Below is a small trained network, with its code and all its weights. Each question gives an input and a target symbol and asks what happens when units are switched off, that is, made to give their printed mean instead of their output.

import numpy as np


def w(rows, s, z=0):
    codes = np.array(rows[::2]) - 128.0
    scale = np.full(codes.shape[1], s)
    scale[-1] = z or s
    return codes * scale


def norm(h):
    return h / np.sqrt((h * h).mean(-1, keepdims=True) + 1e-5)


def f(y):
    return y / 2 * (1 + np.tanh(0.7978845608 * (y + 0.044715 * y**3)))


def softmax(a):
    e = np.exp(a - a.max(-1, keepdims=True))
    return e / e.sum(-1, keepdims=True)


def log_softmax(a):
    a = a - a.max(-1, keepdims=True)
    return a - np.log(np.exp(a).sum(-1, keepdims=True))


def net(x, mask):
    ids = ['ΛΨΩαεζτφ'.index(c) for c in x.split()]
    T = len(ids)
    res = E[ids] + P[:T]
    r = norm(res)
    for j in range(2):
        rows = slice(2 * j, 2 * j + 2)
        q, k, v = (r @ M[0][rows].T for M in (Q, K, V))
        z = softmax(np.where(np.tri(T) > 0, q @ k.T / 2**0.5, -1e9)) @ v
        o = O[0][rows]
        res = res + np.where(mask[j], z, o[:, -1]) @ o[:, :-1]
    y = f(norm(res) @ A[0][:, :-1].T + A[0][:, -1])
    res = res + np.where(mask[2:6], y, B[0][:, -1]) @ B[0][:, :-1]
    return log_softmax(norm(res)[-1] @ U[:, :-1].T + U[:, -1])


Q, K, V, O, A, B = {}, {}, {}, {}, {}, {}
E = w([
[35,191,97,99,109,109,200],'Λ',
[192,129,162,118,147,187,224],'Ψ',
[155,254,145,103,197,197,83],'Ω',
[110,165,238,229,85,111,99],'α',
[143,90,220,147,124,137,111],'ε',
[121,179,56,238,211,218,66],'ζ',
[115,138,208,227,33,146,163],'τ',
[62,138,163,229,117,99,128],'φ',
],0.014)
P = w([
[186,123,60,54,102,96,128],'0',
[86,133,191,135,209,135,224],'1',
[154,74,158,224,111,90,78],'2',
[132,142,66,52,179,118,83],'3',
[11,151,205,31,186,141,205],'4',
[152,92,138,212,124,116,52],'5',
],0.011)
Q[0] = w([
[110,110,224,144,80,205,232],'H1',
[190,109,75,147,24,119,83],'H1',
[28,177,77,158,146,25,115],'H2',
[254,143,22,161,46,4,22],'H2',
],0.0074)
K[0] = w([
[221,108,94,164,60,90,174],'H1',
[40,149,254,182,191,150,184],'H1',
[53,164,94,113,94,74,93],'H2',
[14,131,238,159,232,198,148],'H2',
],0.0082)
V[0] = w([
[60,142,164,47,106,119,73],'H1',
[99,163,166,150,68,107,220],'H1',
[137,209,254,148,91,81,53],'H2',
[221,70,185,70,131,220,221],'H2',
],0.0082)
O[0] = w([
[92,233,198,193,175,236,95,47],'H1',
[108,150,6,178,112,138,117,220],'H1',
[64,126,142,138,138,87,3,250],'H2',
[135,202,126,50,68,184,30,35],'H2',
],0.011,0.0024)
A[0] = w([
[62,126,59,129,112,160,40,187],'N1',
[217,133,71,1,81,227,139,20],'N2',
[247,37,118,122,200,57,94,253],'N3',
[76,199,144,71,229,151,208,168],'N4',
],0.0071,0.0031)
B[0] = w([
[118,75,115,96,152,219,180,253],'N1',
[94,156,108,126,147,45,153,211],'N2',
[148,144,197,34,116,130,161,232],'N3',
[204,107,154,253,93,113,90,251],'N4',
],0.016,0.0039)
U = w([
[230,139,76,238,6,163,158,128],'Λ',
[122,213,78,70,79,89,179,252],'Ψ',
[222,155,160,195,64,57,7,146],'Ω',
[31,94,107,125,178,43,54,39],'α',
[124,169,202,75,97,196,120,164],'ε',
[204,1,209,64,98,206,219,105],'ζ',
[102,61,64,99,112,247,223,130],'τ',
[124,101,97,141,223,30,218,48],'φ',
],0.0061,0.0021)

Each question gives the input, a string of symbols that net reads in full, and the target symbol t.
The units are the heads (2 rows each of Q, K, V and O) and the neurons (one row each of A and B). Each row of codes is followed by its name. A weight is (code - 128) times the scale printed after its matrix; where a second scale follows, it is the last column's (O, A, B and U).
mask holds one flag per unit, heads first, then neurons. A switched-off unit (its flag False) gives its mean, the last column of its rows in O or B, instead of its output. The means were averaged over made-up inputs and are rounded, as every weight is.
A unit's drop is (log p(t) with every unit on - log p(t) with that unit switched off) / (log p(t) with every unit on - log p(t) with every unit switched off).
The circuit of an input: a set's keep is (log p(t) with only the set's units on - log p(t) with every unit switched off) / (log p(t) with every unit on - log p(t) with every unit switched off). Starting from all 6 units, units are removed one at a time, each time the one whose removal leaves the highest keep (on an exact tie, the one counted first), for as long as the keep stays at least 0.8.
circuit, biggest first: the units of the circuit, biggest drop first
most important unit: the unit with the biggest drop
k most important neurons: the k neurons with the biggest drops, biggest first
heads that matter: for each layer, one digit per head in row order, 1 if its drop is at least 0.15 and else 0, layers parted by /
input Λ Λ Λ Λ ζ, target Λ: circuit, biggest first => [N4]
input τ Λ ζ, target τ: heads that matter => 00
input τ Λ ζ Ω ε, target τ: circuit, biggest first => [H1; N1]
input Ψ φ α φ α, target Ψ: circuit, biggest first => [H2; N2; H1]
input φ ζ Ω ζ, target ζ: circuit, biggest first => [N3; H1]
input Ψ α Ω ε ζ, target Ψ: circuit, biggest first => [H2; N2]
input τ ζ α τ α, target τ: circuit, biggest first => [H1; N1; H2]
input Ω τ α Ψ α, target Ω: circuit, biggest first => [N1; N4]
input φ τ ζ ζ ε, target φ: heads that matter => 01
input φ Λ Λ Ψ α, target φ: heads that matter => 01
input τ φ α Ψ Ω, target τ: 2 most important neurons => [N1; N3]
input Ω ζ Ω α Λ, target Ω: heads that matter => 00
input Ψ α Ψ ε, target ε: heads that matter => 11
input Λ φ Ψ, target Ψ: heads that matter => 01
input ε Ψ ε φ φ, target ε: most important unit => H2
input Λ α Ω α Λ, target Λ: heads that matter => 00
input Λ ε ε ζ φ, target Λ: circuit, biggest first => [N4; H2]
input ζ ζ Ω τ, target τ: 3 most important neurons => [N4; N1; N2]
input ζ ζ α Ω ζ, target ζ: heads that matter => 11
input Λ Λ φ α φ, target Λ: most important unit => N4
input α Ψ Ψ Λ Ψ, target α: heads that matter => 01
input τ α φ α, target α: heads that matter => 01
input Ψ ε Λ ζ φ Ω, target ε: heads that matter => 10
input Ω ε Λ Ω ζ, target Ω: heads that matter => 10
input Λ ζ τ φ Ω, target Λ: heads that matter => 00
input α ζ Ω Ω ζ, target α: heads that matter => 01
input ζ α ε α α, target ζ: most important unit => H1
input Λ Λ Ω τ, target τ: circuit, biggest first => [N1; H1]
input Ω Ψ ζ Ψ ε, target Ω: 3 most important neurons => [N1; N4; N3]
